Below is a small trained network, with its code and all its weights. Each question gives an input and a target symbol and asks what happens when units are switched off, that is, made to give their printed mean instead of their output.

import numpy as np


def w(rows, s, z=0):
    codes = np.array(rows[::2]) - 128.0
    scale = np.full(codes.shape[1], s)
    scale[-1] = z or s
    return codes * scale


def norm(h):
    return h / np.sqrt((h * h).mean(-1, keepdims=True) + 1e-5)


def softmax(a):
    e = np.exp(a - a.max(-1, keepdims=True))
    return e / e.sum(-1, keepdims=True)


def log_softmax(a):
    a = a - a.max(-1, keepdims=True)
    return a - np.log(np.exp(a).sum(-1, keepdims=True))


def net(x, mask):
    ids = ['ΔΨαεζηθξω'.index(c) for c in x.split()]
    T = len(ids)
    res = E[ids] + P[:T]
    u = 0
    for l in range(2):
        r = norm(res)
        for j in range(3):
            rows = slice(4 * j, 4 * j + 4)
            q, k, v = (r @ M[l][rows].T for M in (Q, K, V))
            z = softmax(np.where(np.tri(T) > 0, q @ k.T / 4**0.5, -1e9)) @ v
            o = O[l][rows]
            res = res + np.where(mask[u + j], z, o[:, -1]) @ o[:, :-1]
        u += 3
    return log_softmax(norm(res)[-1] @ U[:, :-1].T + U[:, -1])


Q, K, V, O = {}, {}, {}, {}
E = w([
[109,172,152,140],'Δ',
[92,111,145,120],'Ψ',
[83,127,128,123],'α',
[90,131,159,151],'ε',
[212,27,88,254],'ζ',
[103,120,128,91],'η',
[124,160,138,89],'θ',
[113,151,158,117],'ξ',
[98,134,118,97],'ω',
],0.0091)
P = w([
[111,163,120,93],'0',
[117,137,164,95],'1',
[110,165,93,119],'2',
[126,97,161,113],'3',
[89,143,61,130],'4',
[138,53,156,133],'5',
[43,68,3,172],'6',
],0.0052)
Q[0] = w([
[218,108,173,117],'L0H0',
[158,123,167,156],'L0H0',
[72,148,172,254],'L0H0',
[219,193,132,93],'L0H0',
[163,162,56,121],'L0H1',
[78,57,137,118],'L0H1',
[68,97,70,131],'L0H1',
[156,88,197,136],'L0H1',
[226,126,194,118],'L0H2',
[159,192,81,167],'L0H2',
[57,101,148,56],'L0H2',
[143,82,194,114],'L0H2',
],0.013)
K[0] = w([
[110,219,145,132],'L0H0',
[126,161,128,170],'L0H0',
[207,95,76,188],'L0H0',
[35,200,71,112],'L0H0',
[162,148,234,82],'L0H1',
[153,88,68,203],'L0H1',
[203,58,143,142],'L0H1',
[72,189,59,164],'L0H1',
[57,184,105,111],'L0H2',
[75,127,247,82],'L0H2',
[172,68,72,197],'L0H2',
[95,158,34,136],'L0H2',
],0.011)
V[0] = w([
[114,154,145,145],'L0H0',
[200,112,131,171],'L0H0',
[165,132,115,92],'L0H0',
[106,74,171,64],'L0H0',
[127,151,75,171],'L0H1',
[155,125,127,74],'L0H1',
[157,109,157,54],'L0H1',
[166,153,41,152],'L0H1',
[165,164,1,143],'L0H2',
[85,90,106,66],'L0H2',
[134,89,110,163],'L0H2',
[126,26,94,89],'L0H2',
],0.0075)
O[0] = w([
[112,79,61,124,143],'L0H0',
[153,111,213,66,9],'L0H0',
[163,109,201,168,89],'L0H0',
[145,191,68,147,252],'L0H0',
[136,165,125,68,78],'L0H1',
[109,148,110,171,122],'L0H1',
[113,127,146,222,145],'L0H1',
[131,147,28,96,12],'L0H1',
[84,183,94,253,6],'L0H2',
[203,158,240,148,221],'L0H2',
[70,183,139,129,79],'L0H2',
[131,173,220,140,125],'L0H2',
],0.0047,0.0043)
Q[1] = w([
[253,38,138,196],'L1H0',
[110,163,100,200],'L1H0',
[55,248,169,67],'L1H0',
[254,146,90,203],'L1H0',
[187,246,227,137],'L1H1',
[85,152,111,201],'L1H1',
[75,139,143,94],'L1H1',
[174,117,197,136],'L1H1',
[129,114,88,221],'L1H2',
[53,241,132,127],'L1H2',
[143,127,64,150],'L1H2',
[25,203,155,32],'L1H2',
],0.007)
K[1] = w([
[228,108,81,118],'L1H0',
[142,141,160,64],'L1H0',
[2,174,212,153],'L1H0',
[208,155,131,116],'L1H0',
[31,133,149,124],'L1H1',
[123,142,49,96],'L1H1',
[129,79,83,167],'L1H1',
[82,174,145,169],'L1H1',
[107,154,186,133],'L1H2',
[71,61,127,225],'L1H2',
[102,133,168,119],'L1H2',
[153,67,84,180],'L1H2',
],0.0093)
V[1] = w([
[96,106,186,170],'L1H0',
[136,2,94,181],'L1H0',
[125,180,76,67],'L1H0',
[26,105,128,139],'L1H0',
[77,140,118,149],'L1H1',
[119,179,166,169],'L1H1',
[133,186,85,67],'L1H1',
[52,207,162,61],'L1H1',
[70,120,132,159],'L1H2',
[3,128,124,137],'L1H2',
[184,145,123,106],'L1H2',
[75,100,169,162],'L1H2',
],0.0049)
O[1] = w([
[172,185,101,101,249],'L1H0',
[253,85,140,200,104],'L1H0',
[49,97,180,160,37],'L1H0',
[178,175,172,90,225],'L1H0',
[190,77,101,102,147],'L1H1',
[131,40,146,152,196],'L1H1',
[88,131,61,194,15],'L1H1',
[192,107,97,185,83],'L1H1',
[143,179,95,90,165],'L1H2',
[247,237,106,77,116],'L1H2',
[121,109,161,138,98],'L1H2',
[120,198,28,156,208],'L1H2',
],0.0036,0.0011)
U = w([
[119,74,3,107,119],'Δ',
[187,162,239,73,94],'Ψ',
[175,226,56,98,126],'α',
[138,94,115,19,101],'ε',
[95,115,137,115,102],'ζ',
[111,174,188,210,104],'η',
[53,76,133,230,129],'θ',
[151,27,145,145,254],'ξ',
[115,184,99,203,143],'ω',
],0.013,0.0043)

Each question gives the input, a string of symbols that net reads in full, and the target symbol t.
The units are the heads (4 rows each of Q, K, V and O). Each row of codes is followed by its name. A weight is (code - 128) times the scale printed after its matrix; where a second scale follows, it is the last column's (O and U).
mask holds one flag per head, layer by layer. A switched-off head (its flag False) gives its mean, the last column of its rows in O, instead of its output. The means were averaged over made-up inputs and are rounded, as every weight is.
A unit's drop is (log p(t) with every unit on - log p(t) with that unit switched off) / (log p(t) with every unit on - log p(t) with every unit switched off).
The circuit of an input: a set's keep is (log p(t) with only the set's units on - log p(t) with every unit switched off) / (log p(t) with every unit on - log p(t) with every unit switched off). Starting from all 6 units, units are removed one at a time, each time the one whose removal leaves the highest keep (on an exact tie, the one counted first), for as long as the keep stays at least 0.8.
circuit, biggest first: the units of the circuit, biggest drop first
most important unit: the unit with the biggest drop
which heads matter: for each layer, one digit per head in row order, 1 if its drop is at least 0.15 and else 0, layers parted by /
drop when u is switched off: that unit's drop, to one decimal
input θ ω ξ α η Ψ, target η: which heads matter	011 / 000
input Δ Ψ Ψ Δ ε α Δ, target α: which heads matter	101 / 000
input Δ Ψ θ, target Ψ: circuit, biggest first	(L0H2, L0H1)
input Δ Ψ η η α, target η: which heads matter	111 / 000
input ξ α Ψ ω Δ η, target Δ: which heads matter	011 / 000
input Δ θ ξ, target θ: circuit, biggest first	(L1H0, L0H2)
input α α Δ ω, target Δ: which heads matter	001 / 000
input ω Ψ Ψ, target Ψ: which heads matter	011 / 010
input ξ α ω Ψ α α Ψ, target α: most important unit	L0H0
input Ψ θ Ψ, target θ: which heads matter	101 / 000
input θ ξ α, target ξ: circuit, biggest first	(L0H2, L1H0, L0H1)
input Δ Δ ξ ε θ ω Ψ, target ω: circuit, biggest first	(L0H0, L0H2, L1H2)
input ζ Ψ ξ Δ Ψ ξ Δ, target ε: which heads matter	001 / 000
input Ψ θ θ η Ψ α η, target α: which heads matter	111 / 101
input η Δ α Ψ α, target Ψ: circuit, biggest first	(L0H2)
input Ψ α Ψ, target α: which heads matter	110 / 101
input Δ ω ω η η, target η: circuit, biggest first	(L0H1, L0H2)
input Ψ Δ ξ ε α ε η, target ε: drop when L1H0 is switched off	0.0
input ε Ψ Ψ ε ε Ψ Δ, target Ψ: drop when L0H1 is switched off	0.3
input Ψ ω α θ η α, target η: drop when L1H1 is switched off	0.1
